Below are the code and all the weights of a small trained network. Each question names an input and a target symbol and asks about switching units off, where a switched-off unit gives its printed mean instead of its output.

import numpy as np


def w(rows, s, z=0):
    codes = np.array(rows[::2]) - 128.0
    scale = np.full(codes.shape[1], s)
    scale[-1] = z or s
    return codes * scale


def f(y):
    return y / 2 * (1 + np.tanh(0.7978845608 * (y + 0.044715 * y**3)))


def softmax(a):
    e = np.exp(a - a.max(-1, keepdims=True))
    return e / e.sum(-1, keepdims=True)


def log_softmax(a):
    a = a - a.max(-1, keepdims=True)
    return a - np.log(np.exp(a).sum(-1, keepdims=True))


def net(x, mask):
    ids = ['ΠΣΦαβγδζηλμξτψω'.index(c) for c in x.split()]
    T = len(ids)
    res = E[ids] + P[:T]
    r = res
    for j in range(2):
        rows = slice(2 * j, 2 * j + 2)
        q, k, v = (r @ M[0][rows].T for M in (Q, K, V))
        z = softmax(np.where(np.tri(T) > 0, q @ k.T / 2**0.5, -1e9)) @ v
        o = O[0][rows]
        res = res + np.where(mask[j], z, o[:, -1]) @ o[:, :-1]
    y = f(res @ A[0][:, :-1].T + A[0][:, -1])
    res = res + np.where(mask[2:10], y, B[0][:, -1]) @ B[0][:, :-1]
    return log_softmax(res[-1] @ U[:, :-1].T + U[:, -1])


Q, K, V, O, A, B = {}, {}, {}, {}, {}, {}
E = w([
[154,134,144,175,93],'Π',
[106,117,75,131,159],'Σ',
[163,129,120,163,84],'Φ',
[234,97,122,115,104],'α',
[112,78,107,94,166],'β',
[84,86,96,127,148],'γ',
[132,132,125,152,67],'δ',
[140,129,62,109,181],'ζ',
[215,127,141,163,104],'η',
[132,106,76,82,167],'λ',
[191,171,115,149,100],'μ',
[123,126,205,194,102],'ξ',
[128,163,165,183,98],'τ',
[112,102,86,117,173],'ψ',
[210,1,137,90,106],'ω',
],0.022)
P = w([
[198,88,106,162,251],'0',
[122,124,113,125,132],'1',
[121,132,116,120,129],'2',
[123,138,117,121,125],'3',
[115,138,116,112,113],'4',
[111,136,120,109,110],'5',
[101,131,122,108,100],'6',
[101,136,122,104,100],'7',
],0.013)
Q[0] = w([
[130,147,251,161,52],'H0',
[111,170,102,127,114],'H0',
[189,118,146,126,114],'H1',
[80,97,3,37,181],'H1',
],0.013)
K[0] = w([
[80,159,163,117,4],'H0',
[97,138,79,152,111],'H0',
[170,141,141,117,71],'H1',
[172,81,120,187,212],'H1',
],0.014)
V[0] = w([
[180,139,171,23,91],'H0',
[36,93,80,126,134],'H0',
[151,226,16,180,84],'H1',
[183,64,241,254,16],'H1',
],0.0077)
O[0] = w([
[119,234,185,11,120,3],'H0',
[138,24,224,161,164,19],'H0',
[60,138,29,178,175,92],'H1',
[127,42,85,53,67,208],'H1',
],0.011,0.0022)
A[0] = w([
[74,182,59,234,180,116],'N0',
[155,149,1,120,206,188],'N1',
[186,57,117,82,128,140],'N2',
[204,223,235,222,61,252],'N3',
[33,136,138,81,255,210],'N4',
[72,138,191,123,100,180],'N5',
[123,239,112,166,8,254],'N6',
[116,61,102,145,36,150],'N7',
],0.0077,0.0052)
B[0] = w([
[204,134,106,128,43,222],'N0',
[53,117,149,131,112,252],'N1',
[87,159,62,226,148,211],'N2',
[122,104,106,114,254,173],'N3',
[19,166,243,79,54,185],'N4',
[219,153,27,68,164,127],'N5',
[213,91,118,92,170,192],'N6',
[180,220,93,120,161,225],'N7',
],0.0087,0.011)
U = w([
[189,125,76,194,180,207],'Π',
[181,181,150,100,114,126],'Σ',
[103,140,151,128,64,93],'Φ',
[135,12,163,166,142,197],'α',
[140,81,188,189,39,113],'β',
[88,97,121,153,153,69],'γ',
[95,78,118,152,176,85],'δ',
[91,108,104,161,188,37],'ζ',
[126,215,158,187,95,36],'η',
[95,153,107,127,181,2],'λ',
[130,230,178,136,173,154],'μ',
[107,148,151,80,158,94],'ξ',
[131,101,165,184,139,199],'τ',
[96,45,156,121,142,185],'ψ',
[131,95,136,129,255,128],'ω',
],0.0092,0.0042)

Each question gives the input, a string of symbols that net reads in full, and the target symbol t.
The units are the heads (2 rows each of Q, K, V and O) and the neurons (one row each of A and B). Each row of codes is followed by its name. A weight is (code - 128) times the scale printed after its matrix; where a second scale follows, it is the last column's (O, A, B and U).
mask holds one flag per unit, heads first, then neurons. A switched-off unit (its flag False) gives its mean, the last column of its rows in O or B, instead of its output. The means were averaged over made-up inputs and are rounded, as every weight is.
A unit's drop is (log p(t) with every unit on - log p(t) with that unit switched off) / (log p(t) with every unit on - log p(t) with every unit switched off).
The circuit of an input: a set's keep is (log p(t) with only the set's units on - log p(t) with every unit switched off) / (log p(t) with every unit on - log p(t) with every unit switched off). Starting from all 10 units, units are removed one at a time, each time the one whose removal leaves the highest keep (on an exact tie, the one counted first), for as long as the keep stays at least 0.8.
units of the circuit, in order: the units of the circuit, biggest drop first
unit that matters most: the unit with the biggest drop
top k neurons: the k neurons with the biggest drops, biggest first
heads that matter: for each layer, one digit per head in row order, 1 if its drop is at least 0.15 and else 0, layers parted by /
drop of u: that unit's drop, to one decimal
input γ δ γ δ, target Π: units of the circuit, in order : N4, N6
input Σ β ω, target Π: top 4 neurons : N2, N7, N4, N1
input ω λ Φ ψ Σ Σ, target Σ: units of the circuit, in order : H1, H0
input ξ ψ β λ, target Π: top 3 neurons : N2, N7, N4
input ω Σ μ δ Φ μ τ γ, target Σ: unit that matters most : H1
input ω τ ξ γ λ η, target Π: units of the circuit, in order : N4, N7, H1
input μ Φ ξ, target Π: top 4 neurons : N4, N7, N1, N5
input γ ξ ψ α β η, target Π: units of the circuit, in order : N4, H1, N7
input Σ ζ λ ψ Φ, target Π: top 2 neurons : N4, N6
input β β Σ β, target ω: units of the circuit, in order : H1, N3, H0
input λ Φ λ δ ξ Σ μ, target Π: heads that matter : 00
input ψ β ω λ Φ ω λ Π, target Π: units of the circuit, in order : N4, N1
input Σ α δ ξ η λ γ, target β: top 3 neurons : N0, N4, N7
input Σ λ α ψ μ λ, target β: heads that matter : 11
input μ β β δ Φ Π η ω, target Π: heads that matter : 01
input μ μ μ τ Σ λ ζ, target Φ: top neuron : N0
input ζ μ τ β δ ψ, target η: top 2 neurons : N0, N4
input ξ β ψ, target Π: units of the circuit, in order : H1, N7, N2, N4
input Σ α Π ψ μ ξ, target Π: top 2 neurons : N4, N1
input μ λ λ β, target Φ: top neuron : N4
input ξ τ ω Φ λ ζ Π β, target Π: top 4 neurons : N2, N7, N4, N1
input ω μ λ, target Σ: top 2 neurons : N1, N3
input λ λ β Π δ Π Φ, target Π: top 4 neurons : N4, N7, N6, N1
input μ η λ, target Φ: top 3 neurons : N4, N0, N1
input ξ ω Φ β, target Π: drop of N4 : 0.5
